Below are the code and all the weights of a small trained network. Each question names an input and a target symbol and asks about switching units off, where a switched-off unit gives its printed mean instead of its output.

import numpy as np


def w(rows, s, z=0):
    codes = np.array(rows[::2]) - 128.0
    scale = np.full(codes.shape[1], s)
    scale[-1] = z or s
    return codes * scale


def norm(h):
    return h / np.sqrt((h * h).mean(-1, keepdims=True) + 1e-5)


def f(y):
    return y / 2 * (1 + np.tanh(0.7978845608 * (y + 0.044715 * y**3)))


def softmax(a):
    e = np.exp(a - a.max(-1, keepdims=True))
    return e / e.sum(-1, keepdims=True)


def log_softmax(a):
    a = a - a.max(-1, keepdims=True)
    return a - np.log(np.exp(a).sum(-1, keepdims=True))


def net(x, mask):
    ids = ['αβγδεζηθλμξπστφψ'.index(c) for c in x.split()]
    T = len(ids)
    res = E[ids] + P[:T]
    u = 0
    for l in range(3):
        r = norm(res)
        for j in range(2):
            rows = slice(2 * j, 2 * j + 2)
            q, k, v = (r @ M[l][rows].T for M in (Q, K, V))
            z = softmax(np.where(np.tri(T) > 0, q @ k.T / 2**0.5, -1e9)) @ v
            o = O[l][rows]
            res = res + np.where(mask[u + j], z, o[:, -1]) @ o[:, :-1]
        u += 2
        y = f(norm(res) @ A[l][:, :-1].T + A[l][:, -1])
        res = res + np.where(mask[u : u + 4], y, B[l][:, -1]) @ B[l][:, :-1]
        u += 4
    return log_softmax(norm(res)[-1] @ U[:, :-1].T + U[:, -1])


Q, K, V, O, A, B = {}, {}, {}, {}, {}, {}
E = w([
[79,149,79,177,165,127],'α',
[103,161,116,120,209,187],'β',
[159,124,158,123,140,108],'γ',
[192,141,50,211,163,158],'δ',
[160,123,162,121,139,105],'ε',
[159,124,164,123,141,105],'ζ',
[108,153,107,127,174,111],'η',
[72,120,95,162,150,109],'θ',
[118,247,108,125,97,136],'λ',
[188,146,144,111,137,175],'μ',
[55,138,96,141,149,102],'ξ',
[173,138,139,151,83,75],'π',
[117,127,184,108,124,119],'σ',
[124,94,158,155,87,127],'τ',
[118,76,145,112,126,164],'φ',
[168,73,97,134,123,107],'ψ',
],0.013)
P = w([
[133,135,174,253,220,128],'0',
[136,128,189,229,191,123],'1',
[130,118,185,216,173,123],'2',
[137,122,173,188,153,112],'3',
[141,127,162,164,137,107],'4',
[151,127,149,146,123,113],'5',
[149,130,138,121,108,108],'6',
[152,132,122,103,92,118],'7',
[153,136,116,86,81,114],'8',
[142,132,105,63,55,112],'9',
[151,134,99,53,47,106],'10',
[164,146,86,40,45,98],'11',
],0.0052)
Q[0] = w([
[114,54,134,142,135,142],'0.h0',
[66,94,23,100,149,158],'0.h0',
[130,99,218,189,81,143],'0.h1',
[40,131,1,192,160,205],'0.h1',
],0.0082)
K[0] = w([
[149,92,178,112,153,129],'0.h0',
[175,138,156,189,254,75],'0.h0',
[172,54,133,71,112,191],'0.h1',
[127,148,169,201,235,135],'0.h1',
],0.0088)
V[0] = w([
[67,153,148,73,169,52],'0.h0',
[164,110,146,42,148,103],'0.h0',
[128,115,118,232,2,87],'0.h1',
[104,5,79,122,101,179],'0.h1',
],0.0046)
O[0] = w([
[154,189,150,109,103,143,5],'0.h0',
[145,100,175,143,126,87,94],'0.h0',
[126,138,121,254,69,180,161],'0.h1',
[128,29,152,151,180,193,25],'0.h1',
],0.0055,0.0016)
A[0] = w([
[72,68,102,150,142,247,76],'0.n0',
[131,167,2,105,195,78,97],'0.n1',
[78,48,90,191,79,79,6],'0.n2',
[118,143,163,107,144,138,49],'0.n3',
],0.0053,0.0026)
B[0] = w([
[165,190,158,90,128,3,157],'0.n0',
[115,86,141,223,173,183,254],'0.n1',
[200,211,178,10,200,146,123],'0.n2',
[146,122,118,102,143,115,39],'0.n3',
],0.0048,0.00073)
Q[1] = w([
[151,204,135,113,144,238],'1.h0',
[12,173,1,156,144,140],'1.h0',
[24,94,103,193,110,34],'1.h1',
[176,81,134,150,13,51],'1.h1',
],0.0075)
K[1] = w([
[86,96,171,143,168,37],'1.h0',
[97,172,187,205,210,139],'1.h0',
[34,73,113,176,82,9],'1.h1',
[129,117,131,121,2,161],'1.h1',
],0.0072)
V[1] = w([
[127,135,142,124,135,128],'1.h0',
[97,80,93,136,129,2],'1.h0',
[125,116,143,83,56,120],'1.h1',
[89,176,145,143,127,156],'1.h1',
],0.0067)
O[1] = w([
[122,138,132,127,150,117,155],'1.h0',
[112,16,111,94,82,2,77],'1.h0',
[86,154,146,190,220,191,5],'1.h1',
[148,75,130,79,153,129,115],'1.h1',
],0.0049,0.0019)
A[1] = w([
[77,154,90,204,201,113,30],'1.n0',
[154,79,173,197,148,179,50],'1.n1',
[95,145,173,193,140,144,4],'1.n2',
[2,133,23,192,179,96,59],'1.n3',
],0.007,0.0023)
B[1] = w([
[37,163,175,213,55,60,165],'1.n0',
[46,159,92,124,112,239,207],'1.n1',
[125,45,131,112,32,146,110],'1.n2',
[40,198,194,244,254,111,250],'1.n3',
],0.0051,0.002)
Q[2] = w([
[217,155,255,77,110,105],'2.h0',
[230,199,72,127,166,217],'2.h0',
[159,63,182,120,83,246],'2.h1',
[182,49,171,78,74,121],'2.h1',
],0.0091)
K[2] = w([
[120,145,113,5,56,150],'2.h0',
[102,173,158,109,122,206],'2.h0',
[162,115,50,114,77,150],'2.h1',
[134,109,77,32,52,123],'2.h1',
],0.011)
V[2] = w([
[72,69,201,15,147,169],'2.h0',
[215,79,3,92,142,142],'2.h0',
[229,143,13,157,229,157],'2.h1',
[100,23,187,168,190,140],'2.h1',
],0.0037)
O[2] = w([
[150,80,254,221,148,122,98],'2.h0',
[231,152,33,235,233,77,82],'2.h0',
[94,32,47,82,26,41,254],'2.h1',
[158,199,61,36,102,188,176],'2.h1',
],0.0034,0.00086)
A[2] = w([
[140,161,135,125,181,68,132],'2.n0',
[102,1,61,159,136,109,40],'2.n1',
[62,192,86,159,172,164,134],'2.n2',
[115,17,174,117,187,180,2],'2.n3',
],0.0092,0.006)
B[2] = w([
[114,116,96,110,123,191,223],'2.n0',
[152,81,115,63,1,152,137],'2.n1',
[134,48,116,71,127,118,250],'2.n2',
[207,40,167,184,161,124,193],'2.n3',
],0.0089,0.0025)
U = w([
[56,159,131,176,194,90,253],'α',
[78,85,104,45,166,158,189],'β',
[158,124,86,102,147,51,132],'γ',
[140,83,9,191,134,140,103],'δ',
[159,132,119,96,146,52,99],'ε',
[143,132,122,116,139,78,88],'ζ',
[147,139,122,112,127,98,93],'η',
[140,132,121,113,124,108,81],'θ',
[84,206,85,71,66,116,122],'λ',
[182,205,79,147,203,215,154],'μ',
[140,140,129,115,121,122,87],'ξ',
[160,181,136,245,71,74,99],'π',
[108,166,255,55,101,114,108],'σ',
[85,122,152,156,58,248,137],'τ',
[178,20,188,183,170,137,140],'φ',
[119,39,100,80,18,122,120],'ψ',
],0.0083,0.0042)

Each question gives the input, a string of symbols that net reads in full, and the target symbol t.
The units are the heads (2 rows each of Q, K, V and O) and the neurons (one row each of A and B). Each row of codes is followed by its name. A weight is (code - 128) times the scale printed after its matrix; where a second scale follows, it is the last column's (O, A, B and U).
mask holds one flag per unit, layer by layer, with each layer's heads first. A switched-off unit (its flag False) gives its mean, the last column of its rows in O or B, instead of its output. The means were averaged over made-up inputs and are rounded, as every weight is.
A unit's drop is (log p(t) with every unit on - log p(t) with that unit switched off) / (log p(t) with every unit on - log p(t) with every unit switched off).
The circuit of an input: a set's keep is (log p(t) with only the set's units on - log p(t) with every unit switched off) / (log p(t) with every unit on - log p(t) with every unit switched off). Starting from the 12 units with the biggest drops (on a tie, the unit counted first), units are removed one at a time, each time the one whose removal leaves the highest keep (on an exact tie, the one counted first), for as long as the keep stays at least 0.8.
units of the circuit, in order: the units of the circuit, biggest drop first
unit that matters most: the unit with the biggest drop
k most important neurons: the k neurons with the biggest drops, biggest first
heads that matter: for each layer, one digit per head in row order, 1 if its drop is at least 0.15 and else 0, layers parted by /
input μ ψ φ, target ψ: heads that matter -> 01 / 01 / 01
input μ ε θ γ μ ε, target μ: unit that matters most -> 1.h0
input π ξ θ ε ε η φ τ, target φ: units of the circuit, in order -> (0.h1 2.n3)
input μ τ μ ψ μ, target ψ: heads that matter -> 10 / 10 / 01
input μ μ φ τ μ τ ε φ ε μ τ ε, target τ: heads that matter -> 01 / 01 / 00
input φ π μ γ φ ε μ φ λ φ μ, target φ: units of the circuit, in order -> (1.h0 2.h0 0.n0 2.h1)
input φ μ σ μ φ ψ β φ ε ε ε θ, target α: 3 most important neurons -> (1.n3 1.n0 0.n1)
input μ β π σ γ ε μ η τ, target τ: units of the circuit, in order -> (1.n1 1.h1)
input α μ δ τ, target τ: units of the circuit, in order -> (1.n1 1.h0)
input π π ε μ μ μ μ ζ, target μ: 2 most important neurons -> (2.n0 2.n2)
input δ ε φ λ τ ζ, target τ: heads that matter -> 01 / 00 / 00
input ζ ψ τ μ π γ φ τ φ ζ τ, target φ: units of the circuit, in order -> (0.n2 0.h1 2.n3)
input α σ η μ τ ε π γ, target π: heads that matter -> 01 / 00 / 00
input μ η τ μ σ η γ φ, target φ: 2 most important neurons -> (2.n3 0.n0)
input μ ξ σ μ τ ξ λ τ ε γ, target τ: unit that matters most -> 1.h1
input η η μ ξ η τ β ξ η π, target π: heads that matter -> 01 / 01 / 00
input γ φ μ ψ π γ, target ψ: 3 most important neurons -> (1.n3 2.n1 1.n0)
input γ γ π δ μ τ ε, target τ: units of the circuit, in order -> (1.n1 0.h1)
input μ μ μ θ μ η ε μ σ γ, target σ: 2 most important neurons -> (1.n3 1.n0)
input ξ μ ε ε φ φ δ φ μ ε, target φ: units of the circuit, in order -> (0.h1 2.h0)
input β η σ π σ ζ, target σ: unit that matters most -> 2.h0
input β σ μ α σ γ τ δ μ α η, target α: 3 most important neurons -> (1.n3 0.n1 0.n2)
input δ π μ ε, target π: heads that matter -> 00 / 10 / 01
input γ μ μ σ μ, target σ: heads that matter -> 01 / 10 / 10
input γ γ β η ε ψ ε, target ψ: heads that matter -> 01 / 00 / 00
input μ μ ψ φ ξ ξ ψ ζ, target ψ: units of the circuit, in order -> (0.h1 2.n1 1.h0)
input φ δ π σ ε ε ε ξ θ θ, target β: 3 most important neurons -> (0.n2 2.n2 2.n0)
input φ ε μ ζ μ ψ ε, target ψ: unit that matters most -> 0.h1
input λ ε π μ α γ γ δ η τ φ, target φ: 2 most important neurons -> (0.n0 2.n3)
input η μ μ θ λ ξ γ μ μ μ γ, target μ: 2 most important neurons -> (2.n0 2.n2)
